Below is a small trained network, with its code and all its weights. Each question gives an input and a target symbol and asks what happens when units are switched off, that is, made to give their printed mean instead of their output.

import numpy as np


def w(rows, s, z=0):
    codes = np.array(rows[::2]) - 128.0
    scale = np.full(codes.shape[1], s)
    scale[-1] = z or s
    return codes * scale


def f(y):
    return y / 2 * (1 + np.tanh(0.7978845608 * (y + 0.044715 * y**3)))


def softmax(a):
    e = np.exp(a - a.max(-1, keepdims=True))
    return e / e.sum(-1, keepdims=True)


def log_softmax(a):
    a = a - a.max(-1, keepdims=True)
    return a - np.log(np.exp(a).sum(-1, keepdims=True))


def net(x, mask):
    ids = ['ΓΛΦβδεμξπσψω'.index(c) for c in x.split()]
    T = len(ids)
    res = E[ids] + P[:T]
    q, k, v = (res @ M[0].T for M in (Q, K, V))
    z = softmax(np.where(np.tri(T) > 0, q @ k.T / 4**0.5, -1e9)) @ v
    res = res + np.where(mask[0], z, O[0][:, -1]) @ O[0][:, :-1]
    y = f(res @ A[0][:, :-1].T + A[0][:, -1])
    res = res + np.where(mask[1:9], y, B[0][:, -1]) @ B[0][:, :-1]
    return log_softmax(res[-1] @ U[:, :-1].T + U[:, -1])


Q, K, V, O, A, B = {}, {}, {}, {}, {}, {}
E = w([
[146,148,131,153],'Γ',
[154,160,121,150],'Λ',
[141,159,120,148],'Φ',
[133,148,95,143],'β',
[23,252,198,124],'δ',
[123,165,123,144],'ε',
[102,173,161,149],'μ',
[176,220,74,121],'ξ',
[164,226,123,129],'π',
[115,210,115,111],'σ',
[68,138,58,129],'ψ',
[61,225,140,89],'ω',
],0.023)
P = w([
[198,75,159,100],'0',
[197,124,160,98],'1',
[196,160,152,96],'2',
[187,168,114,128],'3',
[173,184,96,141],'4',
[160,199,80,164],'5',
[152,213,71,183],'6',
[143,225,61,197],'7',
[127,234,51,211],'8',
[102,252,47,222],'9',
[100,254,47,235],'10',
[68,251,51,248],'11',
],0.0069)
Q[0] = w([
[95,12,193,114],'H0',
[33,57,130,30],'H0',
[121,215,150,58],'H0',
[113,70,213,8],'H0',
],0.011)
K[0] = w([
[224,2,99,103],'H0',
[165,91,179,95],'H0',
[26,154,3,76],'H0',
[132,95,151,3],'H0',
],0.011)
V[0] = w([
[22,221,154,131],'H0',
[182,125,208,197],'H0',
[22,146,254,58],'H0',
[183,187,84,79],'H0',
],0.009)
O[0] = w([
[94,99,150,136,249],'H0',
[169,163,204,252,109],'H0',
[56,66,162,132,169],'H0',
[109,186,166,70,172],'H0',
],0.019,0.018)
A[0] = w([
[217,183,105,252,145],'N0',
[141,125,22,91,253],'N1',
[146,49,78,106,163],'N2',
[177,145,133,119,97],'N3',
[149,163,178,95,208],'N4',
[150,66,23,243,199],'N5',
[105,80,120,120,105],'N6',
[114,140,83,177,206],'N7',
],0.013,0.0076)
B[0] = w([
[213,119,182,162,225],'N0',
[113,44,116,128,226],'N1',
[86,144,191,102,153],'N2',
[143,160,139,47,164],'N3',
[79,143,11,195,226],'N4',
[83,32,96,156,133],'N5',
[196,221,115,87,253],'N6',
[213,74,172,90,149],'N7',
],0.012,0.013)
U = w([
[157,96,143,127,87],'Γ',
[161,157,130,106,65],'Λ',
[151,155,120,122,133],'Φ',
[170,122,109,82,229],'β',
[110,103,172,126,107],'δ',
[133,142,106,149,211],'ε',
[89,86,127,234,234],'μ',
[137,186,75,100,102],'ξ',
[104,219,93,171,2],'π',
[65,164,54,192,112],'σ',
[94,69,67,129,197],'ψ',
[154,180,135,2,57],'ω',
],0.0096,0.0052)

Each question gives the input, a string of symbols that net reads in full, and the target symbol t.
The units are the heads (4 rows each of Q, K, V and O) and the neurons (one row each of A and B). Each row of codes is followed by its name. A weight is (code - 128) times the scale printed after its matrix; where a second scale follows, it is the last column's (O, A, B and U).
mask holds one flag per unit, heads first, then neurons. A switched-off unit (its flag False) gives its mean, the last column of its rows in O or B, instead of its output. The means were averaged over made-up inputs and are rounded, as every weight is.
A unit's drop is (log p(t) with every unit on - log p(t) with that unit switched off) / (log p(t) with every unit on - log p(t) with every unit switched off).
The circuit of an input: a set's keep is (log p(t) with only the set's units on - log p(t) with every unit switched off) / (log p(t) with every unit on - log p(t) with every unit switched off). Starting from all 9 units, units are removed one at a time, each time the one whose removal leaves the highest keep (on an exact tie, the one counted first), for as long as the keep stays at least 0.8.
circuit, biggest first: the units of the circuit, biggest drop first
most important unit: the unit with the biggest drop
top k neurons: the k neurons with the biggest drops, biggest first
input ξ β ω Φ Λ Γ Γ σ μ, target σ: most important unit -> N0
input ξ Γ ψ ξ, target ψ: circuit, biggest first -> (N1 H0 N6)
input Λ Φ ψ Λ ξ Λ ψ ε π σ Φ Γ, target σ: circuit, biggest first -> (H0 N6 N0 N4)
input μ π Γ σ Γ Λ ψ, target ψ: circuit, biggest first -> (H0 N1 N6)
input Γ Λ Φ ε ε μ ψ Γ μ, target ψ: circuit, biggest first -> (N6 H0 N0)
input Φ ψ Γ ψ Γ Γ β δ Γ Γ ψ β, target δ: circuit, biggest first -> (N6 H0 N4)
input Γ Λ ψ ψ Γ, target ψ: top 2 neurons -> (N1 N6)
input Λ Γ Φ ε β Γ Φ ξ Γ, target ξ: circuit, biggest first -> (H0 N4)
input ω Φ δ Γ ξ, target δ: circuit, biggest first -> (H0 N6)
input ω Γ π Λ Φ Γ π Φ, target π: circuit, biggest first -> (H0 N4)
input ψ σ ω Φ, target ω: top 2 neurons -> (N4 N6)
input μ ε δ Λ Φ σ, target δ: circuit, biggest first -> (H0 N6)
input Γ ω Λ ω μ, target ω: top 3 neurons -> (N6 N4 N1)
input Γ β μ Γ Γ β Γ β π Γ ψ ξ, target ψ: circuit, biggest first -> (N1 H0)
input Φ Γ Γ ξ β δ ε Φ, target δ: circuit, biggest first -> (H0 N6 N4)
input ε β ψ β σ, target ψ: circuit, biggest first -> (H0 N6 N1)
input ε ω β ψ, target ω: circuit, biggest first -> (N4 H0)
input δ ω ψ ξ σ Γ μ Γ Γ Γ, target μ: circuit, biggest first -> (H0)
input Γ ω ω ψ, target ω: circuit, biggest first -> (N6 H0)
input Γ σ Γ ε σ σ Λ π, target σ: top 3 neurons -> (N4 N6 N0)
input δ β ω β μ σ β Λ β, target μ: top 2 neurons -> (N5 N3)
input ξ σ Γ, target σ: most important unit -> N4
input ξ Γ ξ Γ Λ β β, target β: top 2 neurons -> (N1 N0)
input ω Γ μ β Γ, target μ: top 2 neurons -> (N6 N3)
input β μ ω Γ ψ ε, target ψ: top 4 neurons -> (N6 N1 N0 N3)
input δ β Λ ψ σ Φ Λ ψ, target δ: top 2 neurons -> (N4 N6)
input σ ψ σ δ Γ Λ ξ ω ξ ω Φ, target ω: most important unit -> N6
input ψ μ β Λ β ψ Γ δ σ π ψ, target δ: top 2 neurons -> (N6 N4)
input μ σ β π Γ Γ Γ π σ δ Γ δ, target δ: top 2 neurons -> (N4 N6)
